Below are the code and all the weights of a small trained network. Each question names an input and a target symbol and asks about switching units off, where a switched-off unit gives its printed mean instead of its output.

import numpy as np


def w(rows, s, z=0):
    codes = np.array(rows[::2]) - 128.0
    scale = np.full(codes.shape[1], s)
    scale[-1] = z or s
    return codes * scale


def norm(h):
    return h / np.sqrt((h * h).mean(-1, keepdims=True) + 1e-5)


def f(y):
    return y / 2 * (1 + np.tanh(0.7978845608 * (y + 0.044715 * y**3)))


def softmax(a):
    e = np.exp(a - a.max(-1, keepdims=True))
    return e / e.sum(-1, keepdims=True)


def log_softmax(a):
    a = a - a.max(-1, keepdims=True)
    return a - np.log(np.exp(a).sum(-1, keepdims=True))


def net(x, mask):
    ids = ['βγδεηθμξπφψ'.index(c) for c in x.split()]
    T = len(ids)
    res = E[ids] + P[:T]
    r = norm(res)
    for j in range(2):
        rows = slice(2 * j, 2 * j + 2)
        q, k, v = (r @ M[0][rows].T for M in (Q, K, V))
        z = softmax(np.where(np.tri(T) > 0, q @ k.T / 2**0.5, -1e9)) @ v
        o = O[0][rows]
        res = res + np.where(mask[j], z, o[:, -1]) @ o[:, :-1]
    y = f(norm(res) @ A[0][:, :-1].T + A[0][:, -1])
    res = res + np.where(mask[2:10], y, B[0][:, -1]) @ B[0][:, :-1]
    return log_softmax(norm(res)[-1] @ U[:, :-1].T + U[:, -1])


Q, K, V, O, A, B = {}, {}, {}, {}, {}, {}
E = w([
[31,82,76,142],'β',
[158,161,2,112],'γ',
[142,159,12,121],'δ',
[171,174,23,115],'ε',
[184,171,31,99],'η',
[90,112,71,138],'θ',
[195,199,225,71],'μ',
[43,62,135,163],'ξ',
[144,160,5,114],'π',
[56,83,66,137],'φ',
[48,119,28,144],'ψ',
],0.0018)
P = w([
[152,69,96,137],'0',
[173,112,135,222],'1',
[121,156,118,161],'2',
[186,24,126,56],'3',
[83,137,117,45],'4',
[145,165,155,249],'5',
[44,213,141,137],'6',
[141,60,128,5],'7',
[61,173,135,20],'8',
],0.0028)
Q[0] = w([
[65,143,139,10],'H0',
[83,212,130,186],'H0',
[124,126,129,128],'H1',
[147,144,145,145],'H1',
],0.012)
K[0] = w([
[74,210,144,147],'H0',
[90,114,113,4],'H0',
[132,132,129,130],'H1',
[111,117,122,98],'H1',
],0.012)
V[0] = w([
[124,225,203,110],'H0',
[198,181,1,53],'H0',
[27,214,151,145],'H1',
[144,67,77,250],'H1',
],0.0044)
O[0] = w([
[204,84,128,226,90],'H0',
[206,2,105,19,159],'H0',
[155,61,188,96,6],'H1',
[249,225,95,112,237],'H1',
],0.0048,0.0018)
A[0] = w([
[100,106,151,109,78],'N0',
[173,40,169,105,112],'N1',
[217,175,125,111,153],'N2',
[84,177,126,27,76],'N3',
[65,53,35,181,110],'N4',
[91,82,245,120,5],'N5',
[104,65,92,84,21],'N6',
[97,138,2,145,86],'N7',
],0.0061,0.0026)
B[0] = w([
[151,173,94,108,96],'N0',
[80,219,194,160,137],'N1',
[92,31,71,180,252],'N2',
[58,98,21,219,224],'N3',
[232,102,4,204,174],'N4',
[234,244,110,152,106],'N5',
[140,99,124,19,109],'N6',
[213,219,187,160,204],'N7',
],0.0035,0.0025)
U = w([
[34,85,180,158,149],'β',
[135,109,142,70,31],'γ',
[128,101,137,66,50],'δ',
[156,100,150,49,71],'ε',
[154,89,154,45,82],'η',
[162,151,11,123,211],'θ',
[255,90,189,209,165],'μ',
[81,253,225,138,160],'ξ',
[134,110,138,74,42],'π',
[63,145,50,135,1],'φ',
[61,49,104,164,174],'ψ',
],0.0074,0.0066)

Each question gives the input, a string of symbols that net reads in full, and the target symbol t.
The units are the heads (2 rows each of Q, K, V and O) and the neurons (one row each of A and B). Each row of codes is followed by its name. A weight is (code - 128) times the scale printed after its matrix; where a second scale follows, it is the last column's (O, A, B and U).
mask holds one flag per unit, heads first, then neurons. A switched-off unit (its flag False) gives its mean, the last column of its rows in O or B, instead of its output. The means were averaged over made-up inputs and are rounded, as every weight is.
A unit's drop is (log p(t) with every unit on - log p(t) with that unit switched off) / (log p(t) with every unit on - log p(t) with every unit switched off).
The circuit of an input: a set's keep is (log p(t) with only the set's units on - log p(t) with every unit switched off) / (log p(t) with every unit on - log p(t) with every unit switched off). Starting from all 10 units, units are removed one at a time, each time the one whose removal leaves the highest keep (on an exact tie, the one counted first), for as long as the keep stays at least 0.8.
circuit, biggest first: the units of the circuit, biggest drop first
most important unit: the unit with the biggest drop
k most important neurons: the k neurons with the biggest drops, biggest first
which heads matter: for each layer, one digit per head in row order, 1 if its drop is at least 0.15 and else 0, layers parted by /
drop when u is switched off: that unit's drop, to one decimal
input μ ξ μ β, target ξ: which heads matter : 10
input ξ μ δ π ξ ξ φ, target ξ: circuit, biggest first : [N2; N7]
input θ ξ μ ξ μ ξ μ π ε, target μ: circuit, biggest first : [H0; N3]
input π ψ μ ε μ, target ψ: most important unit : N2
input μ μ ψ ξ μ μ θ, target μ: circuit, biggest first : [H0; N3]
input μ ξ ξ ξ μ μ μ μ, target ξ: circuit, biggest first : [H0; N4]
input μ η ξ, target μ: circuit, biggest first : [N7; H0]
input μ μ β, target μ: which heads matter : 00
input ψ μ θ ψ η μ, target ψ: which heads matter : 10
input μ δ ξ γ θ ξ μ ξ φ, target μ: circuit, biggest first : [H0; N7]
input μ μ ψ, target μ: circuit, biggest first : [N7; H0]
input μ ξ θ μ μ θ δ, target μ: circuit, biggest first : [H0; N7]
input ξ ψ μ μ δ μ ψ μ, target ξ: circuit, biggest first : [H1; N1; H0]
input θ μ μ ε θ φ ξ ξ ε, target ξ: circuit, biggest first : [H0; N4]
input ε ξ μ δ, target ξ: circuit, biggest first : [H0]
input β θ θ μ μ μ ψ, target μ: circuit, biggest first : [H0; N7]
input ξ ξ μ ξ ξ μ μ μ η, target μ: circuit, biggest first : [H0; N3]
input φ φ μ δ μ μ μ, target μ: 2 most important neurons : [N3; N5]
input ξ μ μ δ γ, target μ: drop when H0 is switched off : 0.9
input ξ μ ξ μ ξ ξ β θ, target ξ: drop when H0 is switched off : 0.8
input μ θ ξ δ θ μ μ μ, target μ: most important neuron : [N5]
input μ θ δ ξ θ μ μ θ β, target μ: drop when H0 is switched off : 1.0
